Look-ups in named tables: a row name and a column name give one cell, copied from the table.

lelo
         suked  vas  sot  gatolo
sokireb     58  -35  -39      -1
ran         23  -50  -45      11
fup        -22   66  -37      20
zerusi      38   34   26     -22
balofu     -30   55  -31      18
kad         42  -48  -50       6
rotatod    -22   60  -11       5
pov        -64   26   19       8
kesof       34   -8   63     -38
dasago     -13  -69   -1      -1
keku        -2   68  -26       9
dip        -36   46  -38      22

What is the suked of kad in lelo? 42
What is the suked of dasago in lelo? -13
What is the suked of ran in lelo? 23
What is the vas of balofu in lelo? 55
What is the gatolo of kesof in lelo? -38
What is the gatolo of sokireb in lelo? -1
What is the suked of kesof in lelo? 34
What is the gatolo of pov in lelo? 8
What is the sot of keku in lelo? -26
Which row has the largest gatolo? dip

bamab.csv
,ret,didufa,vatu,boda,nol
dilis,830,268,567,906,393
dazetev,153,895,832,482,311
fef,218,454,334,762,731
kipo,221,399,297,616,795
misat,457,507,534,348,647
litaro,713,336,536,957,365
zul,292,326,401,487,713

What is the vatu of litaro in bamab? 536
What is the nol of misat in bamab? 647
What is the ret of misat in bamab? 457
What is the boda of zul in bamab? 487
What is the vatu of dazetev in bamab? 832
What is the boda of kipo in bamab? 616
What is the vatu of kipo in bamab? 297
What is the boda of litaro in bamab? 957
What is the nol of zul in bamab? 713
What is the ret of zul in bamab? 292
What is the nol of litaro in bamab? 365
What is the didufa of dilis in bamab? 268
What is the nol of dilis in bamab? 393
What is the didufa of fef in bamab? 454

kab =
fields: gavaz, lutag, fufudid, sofo, dige, luresu
babef: [122, 170, 128, 56, 128, 156]
kigede: [88, 173, 102, 136, 79, 100]
bofum: [157, 66, 151, 165, 137, 115]
kige: [120, 172, 128, 56, 127, 155]
fusemog: [133, 143, 128, 165, 68, 76]
vuto: [126, 122, 117, 80, 181, 171]
depugik: [133, 128, 125, 172, 76, 75]
nivule: [114, 167, 118, 147, 67, 86]
rovuta: [130, 102, 119, 98, 192, 171]
dar: [168, 83, 157, 127, 169, 152]
gon: [126, 78, 118, 187, 112, 85]
pon: [174, 74, 167, 146, 150, 136]

sofo of vuto: 80
fufudid of gon: 118
fufudid of dar: 157
sofo of kigede: 136
lutag of kige: 172
gavaz of bofum: 157
sofo of bofum: 165
sofo of nivule: 147
sofo of fusemog: 165
lutag of bofum: 66
dige of babef: 128
sofo of babef: 56
sofo of kige: 56
luresu of nivule: 86
gavaz of nivule: 114
gavaz of gon: 126
Which row has the largest sofo? gon

fubi:
fields: nevela, kab, kosise, mazibe, ges, kem, lutudod, vutuluf, mokibuv, muv
fom: [31.54, -30.82, 23.01, 26.50, 41.81, 9.63, -24.21, -32.87, 10.32, 49.92]
gifoze: [41.81, 9.63, -24.21, -32.87, 10.32, 49.92, -62.75, -50.37, -20.76, 31.57]
zokim: [23.01, 26.50, 41.81, 9.63, -24.21, -32.87, 10.32, 49.92, -62.75, -50.37]
monogo: [26.50, 41.81, 9.63, -24.21, -32.87, 10.32, 49.92, -62.75, -50.37, -20.76]
pefu: [-24.21, -32.87, 10.32, 49.92, -62.75, -50.37, -20.76, 31.57, 86.17, -59.52]
gemul: [-30.82, 23.01, 26.50, 41.81, 9.63, -24.21, -32.87, 10.32, 49.92, -62.75]
zomi: [-32.87, 10.32, 49.92, -62.75, -50.37, -20.76, 31.57, 86.17, -59.52, -45.22]
zukeru: [9.63, -24.21, -32.87, 10.32, 49.92, -62.75, -50.37, -20.76, 31.57, 86.17]
fiz: [10.32, 49.92, -62.75, -50.37, -20.76, 31.57, 86.17, -59.52, -45.22, 23.00]
kuze: [49.92, -62.75, -50.37, -20.76, 31.57, 86.17, -59.52, -45.22, 23.00, 52.98]
pufas: [-62.75, -50.37, -20.76, 31.57, 86.17, -59.52, -45.22, 23.00, 52.98, -1.43]

lutudod of kuze: -59.52
mokibuv of kuze: 23.00
mokibuv of gifoze: -20.76
ges of pefu: -62.75
vutuluf of fom: -32.87
vutuluf of gemul: 10.32
ges of fom: 41.81
nevela of fiz: 10.32
kem of zukeru: -62.75

sok
        tapi  sak  gutotu  posod
rez       17   27      30     11
gofan     48   25      44     28
vapo      41   29      33     18
bibag     41   28       3     51
geso      28   38      37     29
napu      42   31      38     39
gup       46   24      16     33
fulu      48   26      58     26
moguve     6   32      23     33
bidodo    33   30      78     39
mam       31   31      74     54
dofo      31   33      14     42

napu, gutotu => 38
bibag, tapi => 41
dofo, sak => 33
gup, posod => 33
gup, gutotu => 16
gofan, tapi => 48
fulu, posod => 26
bidodo, sak => 30
gofan, posod => 28
bibag, sak => 28
fulu, tapi => 48

zas:
,nipova,fonoze,bup,nuva,belatam,zasene,bodeli,visis
teb,118,138,132,115,107,123,79,93
lumanit,143,166,136,129,128,140,29,83
vuri,109,133,129,109,95,123,143,112
mumi,95,110,113,91,85,116,93,103
vazol,92,138,101,79,95,136,86,93
zuf,113,110,91,109,111,133,72,96
fafigam,132,129,132,153,114,130,79,103
foloki,109,124,120,112,109,116,114,115
tasome,102,48,72,94,78,67,143,131
depumid,104,124,126,112,126,136,122,118
nuta,104,110,132,103,116,109,200,157
povo,113,162,132,115,104,154,93,93

nuva of lumanit: 129
bodeli of vazol: 86
zasene of tasome: 67
nipova of zuf: 113
fonoze of tasome: 48
bup of lumanit: 136
nuva of vazol: 79

vinoto.tsv
	fom	raf
buvada	108	122
mog	42	100
rapumi	32	98
mur	38	113
vedal	72	134
litor	133	152
gidas	52	46
nov	68	46
rep	40	117
tolilit	203	126
toba	69	127

What is the raf of mur in vinoto? 113
What is the raf of nov in vinoto? 46
What is the fom of rapumi in vinoto? 32
What is the raf of rep in vinoto? 117
What is the raf of gidas in vinoto? 46
What is the fom of buvada in vinoto? 108
What is the fom of nov in vinoto? 68
What is the fom of vedal in vinoto? 72
What is the fom of rep in vinoto? 40
What is the raf of vedal in vinoto? 134
What is the raf of rapumi in vinoto? 98
What is the raf of buvada in vinoto? 122
What is the fom of litor in vinoto? 133
What is the raf of tolilit in vinoto? 126
What is the fom of mur in vinoto? 38

rem
cols = mukavur, renefit, godoraf, laso, vemal, kegu, pege
lamume: [155, 33, 141, 126, 93, 151, 113]
dipimuk: [195, 48, 241, 145, 72, 175, 109]
paf: [125, 11, 183, 203, 112, 233, 59]

pege of lamume is 113
vemal of paf is 112
mukavur of paf is 125
kegu of lamume is 151
vemal of dipimuk is 72
godoraf of dipimuk is 241
kegu of dipimuk is 175
mukavur of dipimuk is 195
renefit of dipimuk is 48
renefit of lamume is 33

luv =
	zalega	gitegi	lovaka	duda
sor	23	40	61	49
muro	76	36	38	47
rozozip	52	47	27	37

zalega of muro is 76
zalega of rozozip is 52
lovaka of muro is 38
gitegi of rozozip is 47
zalega of sor is 23
duda of muro is 47
duda of rozozip is 37

nofo.tsv
	bas	miba	gezape	naf	bevilit
zug	123	130	252	71	71
pib	149	230	73	145	176
zaz	124	60	247	220	47
giz	89	247	100	57	161
baro	72	246	230	84	92

pib, bas => 149
baro, gezape => 230
zug, gezape => 252
giz, naf => 57
giz, miba => 247
giz, bevilit => 161
pib, miba => 230
pib, naf => 145
giz, gezape => 100
zaz, naf => 220

